[[  1   0   0  16 -34]
 [-34 -11   7  -5 -20]
 [ -1  27 -14  -4  63]
 [  0   0 -38   0   7]
 [-55  -7 -21  -8 -11]
 [-12 -26   0   0  33]
 [ -1 -22  -2   0 -24]
 [  0   9  49 -17  -5]
 [  9   0   1   0  22]]
->
[[  1   0 -34]
 [-34   7 -20]
 [ -1 -14  63]
 [  0 -38   7]
 [-55 -21 -11]
 [-12   0  33]
 [ -1  -2 -24]
 [  0  49  -5]
 [  9   1  22]]

[[ 58 -18   8]
 [ 21 -13 -19]
 [-21   1  -7]
 [  5 -16  11]
 [ 79 -33  38]
 [-26  82 -62]
 [ 35 -45  63]
 [ 51  23  16]]
->
[[ 58   8]
 [ 21 -19]
 [-21  -7]
 [  5  11]
 [ 79  38]
 [-26 -62]
 [ 35  63]
 [ 51  16]]

[[-15 -46 -14  -8 -23  27 -21]
 [-18 -62 -31   1 -33  63 -35]
 [-14 -28 -11   5 -26  29 -30]
 [ -8 -23 -16   6 -17  33 -20]
 [-22 -58 -22  -2 -36  45 -38]
 [-13 -57 -38  12 -47  65 -52]
 [ -9 -27 -24   9 -20  45 -24]
 [-13 -32 -13   5 -24  36 -27]]
->
[[-15 -14 -23 -21]
 [-18 -31 -33 -35]
 [-14 -11 -26 -30]
 [ -8 -16 -17 -20]
 [-22 -22 -36 -38]
 [-13 -38 -47 -52]
 [ -9 -24 -20 -24]
 [-13 -13 -24 -27]]

[[ 17  34   0 -37 -15 -52]
 [ 36  47 -37 -24 -60  -8]
 [ 19   5 -63  20   6  13]
 [ 38  32  81  45 -29  41]
 [ 28  82   4  12   9 -44]
 [-59  -2 -46  15  -7  40]
 [  8  16  49   0  45 -24]
 [-20  48 -27  55  39 -21]
 [ 43   0 -14 -69  17  52]
 [ 66 -66 -26  30 -18 -34]]
->
[[ 17   0 -15]
 [ 36 -37 -60]
 [ 19 -63   6]
 [ 38  81 -29]
 [ 28   4   9]
 [-59 -46  -7]
 [  8  49  45]
 [-20 -27  39]
 [ 43 -14  17]
 [ 66 -26 -18]]

[[ 25 -26]
 [-15 -44]
 [ 72 -84]
 [ 67 -22]]
->
[[ 25]
 [-15]
 [ 72]
 [ 67]]

[[-52  14   1   4 -16  10]
 [ 16   0 -29  -7   2   3]
 [ 40   9   9  54 -50  56]
 [  4 -13  -1  20 -34 -29]
 [-14 -85 -10 -15 -18  18]
 [  7   0  33  -4  62 -53]]
->
[[-52   1 -16]
 [ 16 -29   2]
 [ 40   9 -50]
 [  4  -1 -34]
 [-14 -10 -18]
 [  7  33  62]]

[[-32  -1   5  -5]
 [-19 -22 -26 -27]
 [-30 -19 -29 -22]
 [  6 -20  -5 -11]
 [ -3   6  39 -21]
 [ 88 -35  28 -37]
 [ 89 -36  28 -37]]
->
[[-32   5]
 [-19 -26]
 [-30 -29]
 [  6  -5]
 [ -3  39]
 [ 88  28]
 [ 89  28]]

[[ 51  33 -17 -26  31  52]
 [ 50 -36 -19 -23  56   8]
 [ 56 -47 -57 -10  33  14]
 [  2 -23 -13 -21 -62 -63]
 [ 43 -30 -25  64  38  46]
 [  2   0 -32  55  15  57]
 [ 62  -6  41  -6  35  12]
 [-55  34  63 -25 -56  55]
 [-34  21   3  63 -29   8]
 [ 28 -17  39 -67 -39 -26]
 [  1 -61  25  66  19 -10]]
->
[[ 51 -17  31]
 [ 50 -19  56]
 [ 56 -57  33]
 [  2 -13 -62]
 [ 43 -25  38]
 [  2 -32  15]
 [ 62  41  35]
 [-55  63 -56]
 [-34   3 -29]
 [ 28  39 -39]
 [  1  25  19]]

[[ 30  10 -23  11 -17   4]
 [-43  17  30  22 -23  49]
 [-20  12   8   8 -18  25]
 [ 52  26  19 -25  19   2]
 [ 21 -41 -44 -53  -4   6]
 [-18  33  39  71  28 -50]]
->
[[ 30 -23 -17]
 [-43  30 -23]
 [-20   8 -18]
 [ 52  19  19]
 [ 21 -44  -4]
 [-18  39  28]]
---
[[-89 -33 -12]
 [-31 -73 -34]
 [-43 -89 -47]
 [-52  -6 -75]]
->
[[-89 -33 -12]
 [-43 -89 -47]]

[[ 66  54 -11  51 -18]
 [-32  21 -14  30 -50]
 [ 24 -12  15 -40  36]
 [ 17  -5  14 -31  49]
 [ 29  -8  -9 -22  29]
 [-30  42 -38   3   8]
 [-22   3 -27 -20  24]
 [ 18 -60  30  26 -29]
 [  6  -8   6 -55  -5]
 [-32  12 -24 -20  11]]
->
[[ 66  54 -11  51 -18]
 [ 24 -12  15 -40  36]
 [ 29  -8  -9 -22  29]
 [-22   3 -27 -20  24]
 [  6  -8   6 -55  -5]]

[[ 46 -25 -14   8  13  26  16  15  13  24   6  13  24  10  13]
 [ 39 -29 -11 -14   1  21   7  17   6  18  -3  -2   7   9  24]
 [-31   5 -15   8 -22  -7 -13  22  10   6  -3  25 -11   1 -17]
 [  5 -30 -20  27  -9 -13 -25  25  21 -11  18  27  20 -23 -15]
 [ -9 -11 -26  17  66 -11  -5 -10  -6 -15  16   0  35  -4 -20]]
->
[[ 46 -25 -14   8  13  26  16  15  13  24   6  13  24  10  13]
 [-31   5 -15   8 -22  -7 -13  22  10   6  -3  25 -11   1 -17]
 [ -9 -11 -26  17  66 -11  -5 -10  -6 -15  16   0  35  -4 -20]]

[[  9  -7  -7  22  13   6  30   5   0  29 -15]
 [  8  22  11 -28  57   8  -6 -29 -12  15  30]
 [ -5  16  -4  33  20 -20  43  16   9  -8 -61]
 [ 20 -38 -16  20 -13  32  17   4 -10  65  28]
 [ -6  45  18 -26  69 -15   0 -25  -4 -17  -4]
 [  5  12   8 -29  34  10 -18 -23 -12  11  35]]
->
[[  9  -7  -7  22  13   6  30   5   0  29 -15]
 [ -5  16  -4  33  20 -20  43  16   9  -8 -61]
 [ -6  45  18 -26  69 -15   0 -25  -4 -17  -4]]

[[-30  -3 -21  45  11]
 [-50 -24  21 -66 -22]]
->
[[-30  -3 -21  45  11]]

[[ 49 -31]
 [-31  -9]
 [ 14  -9]
 [ 46  34]
 [-54 -31]
 [ 48  86]]
->
[[ 49 -31]
 [ 14  -9]
 [-54 -31]]

[[ -3  46  11  -3  -1 -24 -14  -4 -43]
 [  0  46  -5  15  28 -22  -6  -5 -36]
 [  0  46 -10  15  11 -26  -2  -4 -24]
 [  7  63   3  15  11 -19  -7  -4 -36]
 [ -2  39   7  15  23 -37 -32 -10 -33]
 [  0  48  -8  15  -7 -28   0  -2 -17]
 [  0  46   6  13  36 -24 -23 -10 -46]
 [ -1  50   9  -2  -3 -23 -10  -4 -43]]
->
[[ -3  46  11  -3  -1 -24 -14  -4 -43]
 [  0  46 -10  15  11 -26  -2  -4 -24]
 [ -2  39   7  15  23 -37 -32 -10 -33]
 [  0  46   6  13  36 -24 -23 -10 -46]]

[[ 58  22  35  54  47  16  39 -55 -38  56  56]
 [ 18  54   7  20  53  48  54   2 -23 -43  63]
 [ 64 -27 -50 -45   6 -19  13   9  47 -53  52]
 [ 60  36 -52   2  31 -60 -29  58 -36  -4  25]
 [-46  43  -4 -25 -23 -17  -1  43  -4  10  27]
 [ 33 -29 -51  26 -53   4 -32  20  -4  31  30]
 [-49 -61  41 -58 -54 -63 -34  63  19 -54  50]]
->
[[ 58  22  35  54  47  16  39 -55 -38  56  56]
 [ 64 -27 -50 -45   6 -19  13   9  47 -53  52]
 [-46  43  -4 -25 -23 -17  -1  43  -4  10  27]
 [-49 -61  41 -58 -54 -63 -34  63  19 -54  50]]

[[-30 -13 -44  -8 -44 -25 -32  23]
 [ 14 -59 -45 -13 -45  47 -46  11]
 [ 19 -64 -14   3 -14  79  43 -17]
 [-24   0 -13  -9 -13  -9  13  -5]
 [-18   2 -30  -1 -30 -18 -47  17]
 [ 33 -74 -18 -22 -18  62   0  -2]]
->
[[-30 -13 -44  -8 -44 -25 -32  23]
 [ 19 -64 -14   3 -14  79  43 -17]
 [-18   2 -30  -1 -30 -18 -47  17]]
